Each row has a class, written after it.
[   7  216 -124 -146   73   64  113 -117  -37  104  -32   45 -363  274
 -295  100   24 -165 -112   20  -26  151   65  136  -53 -235  115  154
 -123 -109  -75  158  -12  112 -193 -559 -255] -> falut
[   6   76   12 -107   48    1  -81   40  150  152  -94  -13   -5   91
  -24   81    7 -214   -1  109   70  155  -34   64   30 -104 -146   42
   89 -171   22  135    6  -10 -107  -72 -202] -> vaf
[ -21  171   32   12  -58  -57 -103  107  -88  157   -9   66 -291  102
   49  -50  -51 -205   54  239  -97  148  -31   48  -74 -188   -5   99
  -14  117  -32  168  -36 -114    2 -122  -42] -> nipe
[  53   33   44 -149  114   14   61  264  114  -34   76  -59  -12  267
  -79    6  -32 -133  -54   58   78  122   90   41   12  -96   16   45
   88 -134   36   49   -7  -69 -282 -188  -85] -> Pasad
[ 179  504    1  -22  323  -80   21  265 -146  182 -224  398 -275   27
 -158 -145   -5 -428  -40  450  -13  -56   31  -23  -23 -171 -222  103
 -229  373 -217   88   -7   73 -162 -398   54] -> popal
[  13   39 -167   75  -10  -44 -120 -279  -54   64  -12   47 -285  -13
  125   83  -94  -55   35  -25 -107  104 -136   45 -129  -23   30  -51
 -150  101  -98  -47  118 -111  232  -16  158] -> Zizug
[ -41  158   58   99  -42 -126   92   91 -157   78  -41   55 -254   72
  -30   10   56 -108   87  293 -120   25   42   13  -66    7  -58  181
   11  136   11   18 -122  -30   50   87   89] -> bel
[  96  104 -111  122   48  -67   95   83 -164 -150  -37   -3 -105   28
  -46  -49   49   85 -133   23  -64  133 -112 -127 -133  -57   74    5
 -270  138  -80  -39 -120 -153   99 -306  104] -> bel
[-136  249   44 -159  164 -148   48  113 -140  125   89   44 -136  277
 -330  -64  -63 -146   22   79   21   55  176  -24   90 -130  201   57
 -156   76   48 -267   17  -58  -87 -367   13] -> nipe
[  74   97   -2  -88   83   49  114   45  100   35  -81  -32  -66  158
  -91   24  -11 -161  -84   88    9  107  -70   20  -50 -105  -74  127
  109 -115  -12  102    8  -98 -158 -171 -131] -> daf
[  21  170  167 -162   88  -69  178  303  130   68  -34  -15  339   75
 -173  -23   28  -73  -87   74  140 -133  -24   66   21  -48  -89   22
  163 -167   36   37  -69   65 -180 -104  -64] -> bamog
[ 136  215  -58   35   31  139  164 -119  -75   81 -180    9    5   68
 -224  -56  -24   48 -116  139   -4 -128 -170   56 -122  -92  -46  123
  -86   11 -120  -39   21  -48   20 -235  -51] -> Zizug
[ -37 -253  -93 -127  -63  -20 -118  -82  -25  -28   85 -121   94  326
 -272  -20  -92  259  139 -255  -36   46   37   97 -170  -72  172  -24
  163  125   62 -141  179 -125 -105   -3   72] -> vaf
[  45  -86 -103  -92  136 -118 -153  -65  -75  -27  -24   -1 -135  245
 -245   29   -9    7  -20  -26  -75  245  -10  -99  -94 -119   79   20
 -141   35   16  -93   41 -193 -128 -367  -49] -> nipe
[  69 -132  -10   52  -79    4 -131  185  -72 -213  274 -153  -90  140
  -12  -19 -109   -7    9  109 -158   60  199 -205   92  -57  167   40
  -22  324  -58 -158   81    8   -4   38   30] -> bel
[   4  131  -17  134  -80 -102   88   87 -216  -13  -10   17 -116   18
   80  -38   66  -67    8  131 -111   38   16  -89  -32   -8   35   55
 -129  189  -40  -22 -112  -36  129   -7  115] -> bel
[  24  228   73 -158  162  -16  174  304   75  104 -121  -26 -103  104
  -31   48   65 -241  -62  171   76   30  -84   53  -43  -79 -220  183
  102  -70  -13   83  -78  -85 -151 -101  -49] -> bamog
[-127 -261  -20  -83 -251 -125 -206  250  -54   53  281 -158 -221  121
  120  174  115  -79  137  -27  -93   23  249   -2  109  106   -6  142
  131  177   42 -175    7  210  -75  509  186] -> falut
[  84   39  -98 -128   73   59   76  153  -15  -12    7  -47 -178  215
  -98   41   13 -169  -94  132  -47  106  -61    4  -62 -136  -45  190
    0    4  -72  153   -1  -11 -174  -80  -52] -> popal
[-171 -176  293  248 -284  -88  303  149 -279 -231  248  103   55 -176
  179 -266   78  179  135  -24  -76 -257  195  -30   34   89  205  253
   98  193  137  198 -238  -90    9  325  102] -> vaf
[  54 -576 -286  131   -9   -1 -101 -136 -219 -763  355 -258  338  232
 -107   24 -212  585 -165 -358  -57    1  -23 -197 -124   48  129   88
 -106   90   52   34   66 -315 -200 -386  -65] -> popal
[  34  147  -41 -144   84    6  -77   78  143  213 -131  -14 -133  233
  -65  109   -5 -271  -53   74   51   90  -54   97  -65 -101 -159   23
  105 -125  -17   36   56  -31 -142 -170  -40] -> daf
[  82  123 -156 -115   84   99   -7  182  111   33  -75  -15   23  168
   -5    1  -70 -241  -14  163   21  255  -13  -12   -5  -95 -217   15
    7    9  -76  196   48  -20 -164  -76  -46] -> popal
[  56   17 -229  104  222  -47   38 -138 -142 -112 -150   95 -190  215
 -276  -22   -6  180    0 -174 -162   83 -111    0 -321 -133  185   -9
 -365   51   47 -145   87 -363   23 -776  -73] -> daf
[  92  128  -71 -126   66    4   36  276   60   35  -83   36  -69  205
  -51   94   77 -203  -75  136   54   69   52   31    8   22 -143   71
  -18 -123  -41  115  -30   99 -219  -70  -78] -> bamog
[  15  -92 -115  -89   95  -78 -198 -170  -64    1  -55   37  -54   74
 -162   35  -46   53   22 -148  -63  129    5 -102  -52  -92    7  -40
 -112  146   -5  -81  112  -97  -26 -245  -14] -> bamog
[  43  -81  -32  -47  100   -6  -68  -31  -28   -3  -12   19  -27  128
 -255  -22  -26   97   13  -70  -49   16  -39  -36 -103  -79  106  -30
 -108    5   33 -104   69 -125  -80 -225   57] -> rifup
[  50 -167  -71  -10   52  -32  -95 -167  -61 -178  113  -55 -155  196
 -209   59  -99  148 -100  -71  -89  237   22 -164  -45 -137  235   60
 -117  -12   23  -54    7 -199  -44 -324  -65] -> bel
[-120  210 -109   61  -37 -192 -171 -360 -282  100 -124  149 -316  138
 -223 -309 -114 -112  306  135 -173  232  132  -18  -65 -237  -13   -4
 -140  684 -117  -44  142 -131  112 -188   20] -> nipe
[ -18 -143 -127  -65   50 -138 -154   21  -74 -122   72  -89  -62  458
 -336   24  -31  153  -26  -17  -58  419  126 -134  -81  -83  214   26
 -133  -36   50 -138  -14 -205 -165 -437  -64] -> daf
[  25 -216 -211  -77   58  -27 -322 -128   30   -3  -21  -33 -229  159
 -267  158    3   51   18  -76  -95  213  -49    0 -126  -61   25   17
 -117   34  -29  -82  139   21  -44 -152 -107] -> dored
[ -68    8  -15   32  -16 -105  -76 -252    9   53   -1   33  -15  -95
  -75   43  -43 -101  125   48 -121   60  103  -61   81  -25   30  -11
  -89   95   -7  -44   98   62  103  -40  -89] -> Zarid
[  20  176 -147 -190  169   11  -80 -109   33  131  -55  116 -194   92
  -92   76 -112 -312   89  -19 -113  -46   64   88   -9 -165  -69    7
  -82  200 -100   12  285  131  -23 -257  -77] -> rifup
[ -88 -160 -124  105 -173  -93 -235 -166 -296  -26  190  -17 -303  -21
    1   80  -11   60   48   99 -206   -2   16  -89   -4  -33   22  125
 -134  405 -119  -94   29  152  250  256  102] -> bamog
[ 137  244   84 -115    1   88  -67  -16  127  169 -144   -4  -70   -3
   12  -52  -26 -404  -89  195  -11  115   -3  -43  198 -152  -86   99
   74    4  -50  163  102  100  -72  -14 -206] -> daf
[-100  -20  -26   -1 -259  -17  -28  -46 -131  152  133 -199  -45   88
   30   27    4  -85   54  162 -147   92   49  -80   86  -39   48  159
   14   96  -16  -73  -16   50  118  325  156] -> Zizug
[  66  -31  -25 -145  -39  134   70  265   67  -18  148 -192   74  278
 -102   89   -6 -123  -85   67   -4  128    5  -52   52 -109  -52  133
  172  -73  -26   71    4   43 -173   40   -3] -> Pasad
[   5 -251 -151    3   -2  -41 -226 -148  -70 -158  109  -23 -108  184
  -62  -16 -132  160   49 -111 -132  225   68  -81  -95  -95  153  -20
  -91  260  -10   26  114 -171   11 -160  -82] -> Pasad
[   7  300  -37  -70  125  -64  -12   93 -170   59 -225   71  -79  131
 -301 -150   22  -44   39  -65   17 -224  144  107   21  -62  103  -46
 -171  295   -5 -311  108   15  -66 -438   81] -> bib
[  56  -26  -49  -59   20  -14   31   68   18  -28  -71  -26   49  124
  -47   23   75  -77    3    9    2   63   12   12  -18  -36  -78   72
   22  -50   16  105   -5  -24 -154  -75 -118] -> vaf
[ -65  157   25   28  -48  -50   55   10 -133  165   16  117 -317  -14
  129   -3  -14 -114   76   53 -139  -66   25   15  -77  -52   67   65
  -20  243  -64  -64   25    1  210   90  196] -> daf
[ -43  -43  -61  -59   72 -126  -99  108  -23    8  -18  -32 -125  187
 -192   57    8   66   18   36  -55  270  -15  -74 -107 -101   48  -24
  -63   48   23  -64  -74 -167  -19 -223   35] -> rifup
[  27   97  -77  -66  102   30   -5   43  -27   78 -114  -75  -62   81
 -204  105   58 -191 -123  180    4    6 -236    5  -90 -120 -212  172
  -15 -117  -61  109  -24   22  -96 -107  -77] -> nipe
[ 118  311   92  -67   66    9 -137 -266  232  198 -326  224  -31 -380
  274  -60  -91 -293  257 -270   80 -286   57  274  133   27 -243 -334
  124  314   11   31  381  165  156  106 -205] -> nipe
[ 234 -116    7  431 -153 -130   86 -709  -92   56 -447  665 -213  -46
  345 -135  -89  128  362 -242  -18  139 -530  478 -664 -168 -257 -152
  162 -128  143  811  -40 -818   11   46  202] -> dored
[ 201  176  156 -103   71  297 -211   54  460   33   81  -29  -73  -21
  232   96 -158 -488 -295  -69  204  106  108    6  370 -107  108 -160
   15 -485   11  171  166  122 -154 -374 -289] -> bib
[-146  115  -27  -86  -98    9  -91  -62   19  401  -76 -246  -33   40
  -59  126   -3 -277    3  285 -148   41 -148  -26   -7  -16  -35  174
  121  -37  -53 -241   93   62  212  238   67] -> bib
[ -22 -115  -44  -68  -37  -97 -210 -118  -29  -60  128   23 -130  264
  -93  -18 -160  175   -3 -186  -29  171  204   -4  -23 -161  305   11
  -60  187   28  -87  109 -161  -14 -329  -69] -> vaf
[  27   69   87  162   27  -22  123  424  -71   -7   -5  -97 -111   10
   30  -13  125  -40  -92  394 -129  266 -139 -194 -116 -132  -41  155
  -94  126  -47  -59 -233 -112  252   53   -7] -> bamog
[  48   -5   30  -71   90    2    0  153   72  -32   57 -106  -70  131
  -29   43   17 -104  -37   86   22   58  -26   29  -15  -80  -60  119
   74   -8   -5   77   18  -19 -137  -48 -119] -> bamog
[ 143  404   46  -18  229  -34  257  267  163   -3 -202   -1   -6  253
 -107  -21  -40 -265 -164  253  113  224  -56   43 -121   15 -188   48
   88 -261   10   -7  -89 -242 -230 -508   -5] -> bel
[ 438  512 -111 -235  423  278  363   31  491   44 -595  280 -354 -253
 -152  212   41 -327 -229  193  157 -202 -243  167 -166  126 -806   -9
  160 -329 -212  373   15  105 -463 -409 -328] -> falut
[ -18  181  -32 -189  133   97  126  182   85  133  -91  -18 -234  177
  -69   61   23 -270  -59   44   25    6  -84  117  -76 -129  -50  144
  143 -125  -30   75   42   18 -125 -105 -105] -> bamog
[ -38 -100  -74  -79  103  -64 -108  -26  -91  -42  -17   -3 -127  156
 -214  -16  -32  122   30 -137  -79   67   11  -87 -133 -127   63  -20
  -64  202   12 -105   55 -129  -15 -216   46] -> daf
[ 111  710   61  181  344  -49   41  187  274  155 -899  332    2 -252
    7 -151  182 -324  -83  413  192  -36 -290  -56 -172   31 -627 -170
   15 -138 -141  398 -222  -88   39 -434 -178] -> Zarid
[  27  -80  -90  -28  113 -170 -273 -155  -77   23  -99   91 -136  113
 -178  -11   -8   39   54   47  -80  280  -45  -61  -98 -168  -49  -34
 -143  134  -10  -55   16 -157  -19 -272   15] -> daf
[  27    4  -90 -107   64   19   86   11  -12  -11  -45   -7  -55  142
  -70   36   32 -110   -8   -6   -8   39  -32   35  -43  -19  -95   53
   35  -50  -10  107   13   -5 -162  -26  -22] -> daf
[  86   45  -58 -194  -25  -92  -55  258    8  193   43  -81  -75  287
 -244  200   79 -228   82  143    5   37   42  172    0   -1 -199   31
   75  -64   12  -60   14  101 -336   31  154] -> Zarid
[  30   70  -88   42 -152  -76  -91 -129 -225   41   55   16 -290    6
  -72   28   19  -56  -18  198 -178   -3  -44  -31  -24  -92  -57  166
 -166  227 -118   19  -10  151  134   97   62] -> bel
[  46   77 -111 -275  197  -72 -106  127 -107   18  188  139 -144  215
 -126   99  -80 -365   66   28  -23  -14  253   44  169 -148   53   23
 -304  176  -79  -11  211  229 -230 -174  -73] -> falut
[ -46 -265  -69  -83 -174   -6 -251  120   92 -194  104 -224  -94  200
 -189  176   -7  285    7  -87  -18 -174  103  112  -30   95 -247   90
  269  132   66  -35   39  176 -102  188  -16] -> rifup
[ -44  -38  -43  -99   94 -162 -144   12 -120   14   47  -53   23  309
 -377  -52  -63  117   74    7  -27  206  111  -79  -58  -94   95  -70
 -109  199   16 -275   31 -170  -96 -306  175] -> bamog
[ -88   84   20  133  -88 -109  -35   17 -125   75   36  -18 -247   71
   -3   25   -1  -38   70  239 -106  -15   34   -3  -59  -46    4  118
  -22  177  -33  -47  -60  -39  110   33   10] -> bib
[  13 -109  -90   39 -162  -85 -108   51 -122   -5   68  -64 -236  126
  116  113   30   49   69   97  -79  196  -21  -34  -56    5  -62   29
   11  195  -58   30  -77  -77   89  276   65] -> Pasad
[   4  -57 -102  -17  117  -42 -184  -50  -57 -115  111  -45 -147   89
 -240   38  -93   28   -2  -26  -75   45   44  -59  -16 -115  117   33
 -159  196  -32 -142  128    4   -9 -256  -35] -> bel
[ -84 -112 -259   73 -286   -8 -271 -614 -165 -181   59  181 -550  -55
   36   91 -248  268  114 -263 -237 -100  -20  120 -215  -73   90   97
 -109  364 -141  283  272  133  370  113 -184] -> bel
[ 124  268   57  -71  129  144  230  183   66   98  -67  -51   88  112
 -167  -48  -20 -150 -144  199   33  -66 -166   12  -53 -162  -61  110
   79  -87  -73   65  -24  -48 -116 -208  -15] -> falut
[  31  -79  -96  -39  123  -36 -105  -91  -33  -75  -42    9 -124  153
 -265  -21  -42  124   -1  -42  -70  192  -52  -92 -153 -118   29   13
  -56  117  -19  -70   35 -136  -16 -245    8] -> bel
[ -62  -94  -67  -60   91 -156 -123   58  -55  -39   56  -49 -106  275
 -205   -4  -13   38   67   -2  -82  299   40  -73  -88 -166  114  -36
  -81   84   46 -137  -12 -197  -38 -258   60] -> daf
[  77  263    0 -136  173 -191   11   90  150  247 -193  125 -112  297
 -338   44  128 -198 -106  342   87  497  -58   95 -125 -242 -255  138
  -41 -345   -1  206 -225  -83 -359 -642 -253] -> Pasad
[  57   -1   97 -135  -13   39   22  259  105   73   51  -54  -51  116
   44   83   32 -219  -82  102   25   21   27   24   69  -74  -19  137
  118 -163   43  141  -31   46 -180   63 -143] -> popal
[  -9   31  -82  -89  101  -84 -184  -75   -3   10  -19   21 -178  259
 -253   -4 -138    7  -28   31  -59  188   20  -52 -122 -177   39   75
  -19  151  -35   28  106 -114  -88 -368 -140] -> rifup
[  29  121   46  -92   60    9   44  190   68   24   -4  -61   41  132
  -82    8    1 -174  -47   95   63  -25   31   44   38  -39  -72   64
   65  -76   19   54   -8   42 -164  -94  -83] -> bel
[  40 -220  -45  107   38  -83 -102   11  -42 -263  124 -104   31   91
 -169   73  -34  277  -91 -192  -50  -27    5  -88 -127   29  132   -1
 -108   87   62 -169    9 -162    2 -321   62] -> bel
[ -20  -62  -35   63  -70  -57  -97  -78 -129   12  103  116 -256   17
  127    7  -60   20   32   27 -154  132   20  -61  -87  -85   78   53
  -68  223  -51   88   12  -33  168   25  -21] -> bamog
[ -22 -180  -73  -91   72 -144 -234   24  -63  -16   40  -13  -99  249
 -188   46    5   66   30  -61  -55  279  108  -76  -59 -100  102   26
 -101  101   43  -99   20 -111 -110 -264  -52] -> bib
[  26 -166 -128 -120  102  -97 -187    8  -33  -66   63  -94  -28  287
 -237   49  -63   75   18   38 -101  325   -1  -73  -83 -168   41    5
  -72   68   23  -63   23 -185 -115 -282    3] -> dored
[ -31  120   -8  141   -7  -81   -3  -51 -181   31  -70   95 -218 -152
  138  -82   18 -102  111  159 -211    7  -31 -125  -49 -110   18   50
 -199  321  -79   41   -9  -90  244  -88  -61] -> rifup
[ -66   20 -105  164 -139  -86  -86 -308 -172   79  -68  119 -370  -87
  113   19  -23   -2  130   19 -168   93  -18   -3 -109  -34  -11   66
 -124  250  -47   57   33  -71  234   69  -18] -> Zarid
[   6  189  -79  -73   47  -77  -74 -138   12  220 -173   29 -119   61
  -77  -50  -76 -257   80  113 -113  156  -15  -25  -30 -113   16  -84
  -74   50  -28 -105  121 -132    2 -181   41] -> Zarid
[ -85 -212  -51  -18    0 -153 -173 -147 -121  -73  159   -7 -168  207
 -248   26  -96  188  105  -39 -101  284   63  -28 -107 -185  171  113
  -81  181   39  -61   49 -148    6 -135  -53] -> bib
[ -44  -25 -100   88 -126  -92 -103 -126 -188  -10   48   23 -311  145
   10  -17  -34   30   77  108 -125  213   10  -73 -103  -98   19   95
  -80  214  -62   81  -61 -138   70  -12    2] -> bel
[  -8  -54  -41  -26   -2   50  -36   62   62   -6  -35  -56  -17  112
 -158   14  -48  133  -55   14  -22  114  -40  -82 -102  -67   25   18
   82   40  -24  -29  -23  -86   21  -42   23] -> bib
